Below is a small trained network, with its code and all its weights. Each question gives an input and a target symbol and asks what happens when units are switched off, that is, made to give their printed mean instead of their output.

import numpy as np


def w(rows, s, z=0):
    codes = np.array(rows[::2]) - 128.0
    scale = np.full(codes.shape[1], s)
    scale[-1] = z or s
    return codes * scale


def f(y):
    return np.maximum(y, 0)


def softmax(a):
    e = np.exp(a - a.max(-1, keepdims=True))
    return e / e.sum(-1, keepdims=True)


def log_softmax(a):
    a = a - a.max(-1, keepdims=True)
    return a - np.log(np.exp(a).sum(-1, keepdims=True))


def net(x, mask):
    ids = ['αβγδεζηθλξπστφψω'.index(c) for c in x.split()]
    T = len(ids)
    res = E[ids] + P[:T]
    r = res
    for j in range(2):
        rows = slice(2 * j, 2 * j + 2)
        q, k, v = (r @ M[0][rows].T for M in (Q, K, V))
        z = softmax(np.where(np.tri(T) > 0, q @ k.T / 2**0.5, -1e9)) @ v
        o = O[0][rows]
        res = res + np.where(mask[j], z, o[:, -1]) @ o[:, :-1]
    y = f(res @ A[0][:, :-1].T + A[0][:, -1])
    res = res + np.where(mask[2:14], y, B[0][:, -1]) @ B[0][:, :-1]
    return log_softmax(res[-1] @ U[:, :-1].T + U[:, -1])


Q, K, V, O, A, B = {}, {}, {}, {}, {}, {}
E = w([
[223,82,60],'α',
[84,142,148],'β',
[118,23,107],'γ',
[156,137,131],'δ',
[151,128,208],'ε',
[99,87,172],'ζ',
[172,193,199],'η',
[129,125,44],'θ',
[205,116,50],'λ',
[94,169,237],'ξ',
[124,165,21],'π',
[85,248,118],'σ',
[104,198,207],'τ',
[99,63,237],'φ',
[245,253,192],'ψ',
[179,91,136],'ω',
],0.019)
P = w([
[108,118,232],'0',
[24,159,102],'1',
[103,132,46],'2',
[210,123,252],'3',
[49,167,92],'4',
[103,134,46],'5',
[215,122,254],'6',
[59,179,86],'7',
[100,134,43],'8',
[222,130,254],'9',
[50,163,88],'10',
],0.0088)
Q[0] = w([
[158,127,155],'h1',
[188,95,116],'h1',
[136,133,166],'h2',
[250,68,170],'h2',
],0.017)
K[0] = w([
[153,135,132],'h1',
[152,169,150],'h1',
[126,107,128],'h2',
[159,250,168],'h2',
],0.017)
V[0] = w([
[71,254,196],'h1',
[243,191,152],'h1',
[156,150,129],'h2',
[100,48,77],'h2',
],0.0079)
O[0] = w([
[88,187,117,231],'h1',
[103,195,141,177],'h1',
[218,162,92,137],'h2',
[64,253,110,4],'h2',
],0.0068,0.0024)
A[0] = w([
[235,85,144,62],'n1',
[149,130,162,96],'n2',
[82,247,122,82],'n3',
[163,50,195,128],'n4',
[88,99,37,31],'n5',
[174,57,249,102],'n6',
[137,177,191,151],'n7',
[91,109,154,190],'n8',
[80,91,91,254],'n9',
[114,136,222,150],'n10',
[92,90,209,131],'n11',
[224,103,232,110],'n12',
],0.012,0.0063)
B[0] = w([
[40,112,93,193],'n1',
[128,138,157,153],'n2',
[113,102,177,180],'n3',
[186,126,156,223],'n4',
[144,68,118,161],'n5',
[159,149,131,249],'n6',
[59,115,108,193],'n7',
[160,98,158,181],'n8',
[163,158,178,205],'n9',
[97,88,2,211],'n10',
[135,149,81,198],'n11',
[129,162,155,248],'n12',
],0.012)
U = w([
[132,78,41,14],'α',
[127,152,236,112],'β',
[113,11,166,127],'γ',
[152,246,105,175],'δ',
[210,177,67,117],'ε',
[139,137,135,185],'ζ',
[127,174,124,227],'η',
[126,110,112,113],'θ',
[129,80,39,106],'λ',
[72,84,86,63],'ξ',
[94,76,55,1],'π',
[116,144,227,118],'σ',
[76,121,145,198],'τ',
[226,199,203,200],'φ',
[116,236,206,8],'ψ',
[139,121,122,164],'ω',
],0.013,0.0055)

Each question gives the input, a string of symbols that net reads in full, and the target symbol t.
The units are the heads (2 rows each of Q, K, V and O) and the neurons (one row each of A and B). Each row of codes is followed by its name. A weight is (code - 128) times the scale printed after its matrix; where a second scale follows, it is the last column's (O, A, B and U).
mask holds one flag per unit, heads first, then neurons. A switched-off unit (its flag False) gives its mean, the last column of its rows in O or B, instead of its output. The means were averaged over made-up inputs and are rounded, as every weight is.
A unit's drop is (log p(t) with every unit on - log p(t) with that unit switched off) / (log p(t) with every unit on - log p(t) with every unit switched off).
The circuit of an input: a set's keep is (log p(t) with only the set's units on - log p(t) with every unit switched off) / (log p(t) with every unit on - log p(t) with every unit switched off). Starting from the 12 units with the biggest drops (on a tie, the unit counted first), units are removed one at a time, each time the one whose removal leaves the highest keep (on an exact tie, the one counted first), for as long as the keep stays at least 0.8.
circuit, biggest first: the units of the circuit, biggest drop first
most important unit: the unit with the biggest drop
top k neurons: the k neurons with the biggest drops, biggest first
heads that matter: for each layer, one digit per head in row order, 1 if its drop is at least 0.15 and else 0, layers parted by /
drop when u is switched off: that unit's drop, to one decimal
input τ φ γ η η η ε, target δ: circuit, biggest first	n10; n12; h1
input γ β γ β ε η ψ, target δ: heads that matter	01
input ξ γ γ γ τ φ λ γ α γ, target φ: heads that matter	00
input η ε τ γ λ ω ζ, target φ: heads that matter	01
input ε φ γ β γ τ φ γ ω σ, target τ: most important unit	h2
input γ η ψ, target ψ: circuit, biggest first	h1; n3
input γ ε ε η ε φ β ξ η ψ, target ψ: circuit, biggest first	h1; n7
input γ ε θ ε, target δ: circuit, biggest first	n10; n12; n11
input ζ γ γ, target γ: circuit, biggest first	h1; n10
input ω α φ γ γ γ γ γ η η, target δ: heads that matter	00
input γ ω η τ γ η τ, target δ: circuit, biggest first	n10; n12
input τ ξ τ, target τ: heads that matter	10
input γ ζ τ θ ω ε η η β γ σ, target ψ: heads that matter	01
input ψ η φ γ, target φ: most important unit	h2
input ψ ζ ω ω γ γ ε γ λ ζ, target φ: top 3 neurons	n4; n12; n6
input η β τ ω τ δ ξ, target δ: heads that matter	00
input π φ θ τ η, target τ: drop when h2 is switched off	0.2
input η φ ε φ γ γ, target γ: drop when n10 is switched off	0.2
input δ ξ γ γ η, target τ: drop when n3 is switched off	0.2
